Below are the code and all the weights of a small trained network. Each question names an input and a target symbol and asks about switching units off, where a switched-off unit gives its printed mean instead of its output.

import numpy as np


def w(rows, s, z=0):
    codes = np.array(rows[::2]) - 128.0
    scale = np.full(codes.shape[1], s)
    scale[-1] = z or s
    return codes * scale


def f(y):
    return np.maximum(y, 0)


def softmax(a):
    e = np.exp(a - a.max(-1, keepdims=True))
    return e / e.sum(-1, keepdims=True)


def log_softmax(a):
    a = a - a.max(-1, keepdims=True)
    return a - np.log(np.exp(a).sum(-1, keepdims=True))


def net(x, mask):
    ids = ['Ωαβεηστ'.index(c) for c in x.split()]
    T = len(ids)
    res = E[ids] + P[:T]
    r = res
    for j in range(2):
        rows = slice(2 * j, 2 * j + 2)
        q, k, v = (r @ M[0][rows].T for M in (Q, K, V))
        z = softmax(np.where(np.tri(T) > 0, q @ k.T / 2**0.5, -1e9)) @ v
        o = O[0][rows]
        res = res + np.where(mask[j], z, o[:, -1]) @ o[:, :-1]
    y = f(res @ A[0][:, :-1].T + A[0][:, -1])
    res = res + np.where(mask[2:18], y, B[0][:, -1]) @ B[0][:, :-1]
    return log_softmax(res[-1] @ U[:, :-1].T + U[:, -1])


Q, K, V, O, A, B = {}, {}, {}, {}, {}, {}
E = w([
[85,84,86,200,205],'Ω',
[134,121,198,110,31],'α',
[150,121,187,116,27],'β',
[107,184,98,126,148],'ε',
[82,127,88,56,193],'η',
[151,94,198,122,19],'σ',
[9,220,111,227,114],'τ',
],0.012)
P = w([
[51,159,2,121,22],'0',
[104,135,157,115,54],'1',
[111,144,149,119,75],'2',
[134,151,158,116,87],'3',
[148,149,171,115,98],'4',
[165,151,177,114,104],'5',
[176,150,181,113,110],'6',
[189,148,187,112,113],'7',
[195,147,193,111,118],'8',
[204,148,198,110,121],'9',
[208,148,205,107,125],'10',
],0.0071)
Q[0] = w([
[161,52,148,199,60],'head 0',
[117,100,192,157,64],'head 0',
[104,143,154,174,142],'head 1',
[99,122,109,215,252],'head 1',
],0.027)
K[0] = w([
[92,24,24,185,66],'head 0',
[76,131,77,139,72],'head 0',
[163,141,173,205,133],'head 1',
[153,132,250,193,200],'head 1',
],0.018)
V[0] = w([
[153,29,121,196,164],'head 0',
[191,114,114,89,131],'head 0',
[89,59,108,223,55],'head 1',
[251,201,79,201,107],'head 1',
],0.02)
O[0] = w([
[129,163,231,100,254,60],'head 0',
[72,55,138,194,170,43],'head 0',
[18,56,106,118,85,254],'head 1',
[200,64,27,90,79,58],'head 1',
],0.011,0.0093)
A[0] = w([
[138,130,129,100,178,109],'neuron 0',
[200,98,90,3,136,142],'neuron 1',
[133,158,107,162,189,188],'neuron 2',
[88,138,46,50,189,124],'neuron 3',
[130,64,108,72,147,29],'neuron 4',
[120,118,161,189,102,123],'neuron 5',
[194,139,184,150,209,1],'neuron 6',
[58,150,88,228,181,71],'neuron 7',
[70,141,132,238,148,37],'neuron 8',
[96,143,90,188,153,153],'neuron 9',
[192,153,156,147,231,129],'neuron 10',
[124,163,148,128,127,146],'neuron 11',
[193,92,97,109,109,119],'neuron 12',
[218,138,123,112,85,44],'neuron 13',
[186,128,129,124,89,126],'neuron 14',
[67,157,100,160,214,122],'neuron 15',
],0.021,0.0093)
B[0] = w([
[151,108,135,91,117,149],'neuron 0',
[38,62,120,149,117,158],'neuron 1',
[160,118,68,169,88,181],'neuron 2',
[150,119,185,113,140,204],'neuron 3',
[182,106,92,72,118,144],'neuron 4',
[178,99,143,147,159,204],'neuron 5',
[64,96,242,252,9,148],'neuron 6',
[88,123,166,84,93,240],'neuron 7',
[161,151,147,94,123,218],'neuron 8',
[107,93,152,142,190,223],'neuron 9',
[132,217,153,14,145,174],'neuron 10',
[132,98,144,130,160,188],'neuron 11',
[116,186,153,122,148,176],'neuron 12',
[190,126,182,84,68,165],'neuron 13',
[125,168,69,163,168,185],'neuron 14',
[137,142,47,191,125,253],'neuron 15',
],0.037,0.011)
U = w([
[71,135,160,92,170,231],'Ω',
[76,138,86,254,136,247],'α',
[118,198,49,54,183,208],'β',
[122,186,123,122,107,89],'ε',
[146,155,135,137,140,3],'η',
[139,112,103,102,99,11],'σ',
[82,143,93,112,113,5],'τ',
],0.0067,0.0054)

Each question gives the input, a string of symbols that net reads in full, and the target symbol t.
The units are the heads (2 rows each of Q, K, V and O) and the neurons (one row each of A and B). Each row of codes is followed by its name. A weight is (code - 128) times the scale printed after its matrix; where a second scale follows, it is the last column's (O, A, B and U).
mask holds one flag per unit, heads first, then neurons. A switched-off unit (its flag False) gives its mean, the last column of its rows in O or B, instead of its output. The means were averaged over made-up inputs and are rounded, as every weight is.
A unit's drop is (log p(t) with every unit on - log p(t) with that unit switched off) / (log p(t) with every unit on - log p(t) with every unit switched off).
The circuit of an input: a set's keep is (log p(t) with only the set's units on - log p(t) with every unit switched off) / (log p(t) with every unit on - log p(t) with every unit switched off). Starting from the 12 units with the biggest drops (on a tie, the unit counted first), units are removed one at a time, each time the one whose removal leaves the highest keep (on an exact tie, the one counted first), for as long as the keep stays at least 0.8.
units of the circuit, in order: the units of the circuit, biggest drop first
most important unit: the unit with the biggest drop
top k neurons: the k neurons with the biggest drops, biggest first
input Ω Ω η Ω ε, target Ω: most important unit : neuron 15
input β Ω ε β σ, target β: top 2 neurons : neuron 4; neuron 12
input τ η τ η η, target β: units of the circuit, in order : head 0; head 1; neuron 10; neuron 6
input σ α Ω ε ε, target α: top 2 neurons : neuron 10; neuron 7
input σ σ η η Ω, target Ω: top 3 neurons : neuron 7; neuron 8; neuron 9
input σ η σ, target σ: units of the circuit, in order : head 1; neuron 4; head 0
input η σ τ η Ω Ω β Ω, target β: units of the circuit, in order : head 0; neuron 10; neuron 15
input Ω σ η α η σ Ω, target α: top 3 neurons : neuron 15; neuron 10; neuron 13
input η σ Ω σ Ω η, target α: units of the circuit, in order : head 1; head 0; neuron 15
input η ε τ Ω η Ω Ω Ω η σ Ω, target ε: units of the circuit, in order : neuron 10; neuron 6; head 0; neuron 2
input τ τ Ω α τ Ω β τ, target ε: units of the circuit, in order : head 0; neuron 13
input ε α η Ω η η σ σ β, target ε: units of the circuit, in order : neuron 13; neuron 12; head 1
input η τ σ τ η β, target η: units of the circuit, in order : neuron 13; head 1; head 0; neuron 5
input σ ε η η η, target β: units of the circuit, in order : head 1; neuron 10
input σ σ η ε τ τ η α, target σ: units of the circuit, in order : head 1; neuron 4; head 0
input Ω ε ε Ω η Ω τ, target Ω: top 4 neurons : neuron 15; neuron 2; neuron 9; neuron 6
input β Ω η τ η, target α: top 2 neurons : neuron 10; neuron 15
input η η Ω Ω η τ η α Ω β, target η: most important unit : head 1
input η η ε τ η Ω σ η σ σ, target η: top 2 neurons : neuron 5; neuron 15
input α Ω Ω η η α σ τ β, target α: top 3 neurons : neuron 10; neuron 8; neuron 7
input η Ω σ Ω η η β Ω η, target ε: top 4 neurons : neuron 10; neuron 6; neuron 2; neuron 8
input τ σ η η Ω σ α, target τ: top 3 neurons : neuron 1; neuron 13; neuron 15
input α η τ Ω η σ σ Ω, target α: top 3 neurons : neuron 10; neuron 15; neuron 13
input α η σ ε Ω ε η σ, target α: top 2 neurons : neuron 10; neuron 8
input η Ω η β α, target η: top 4 neurons : neuron 15; neuron 5; neuron 8; neuron 7
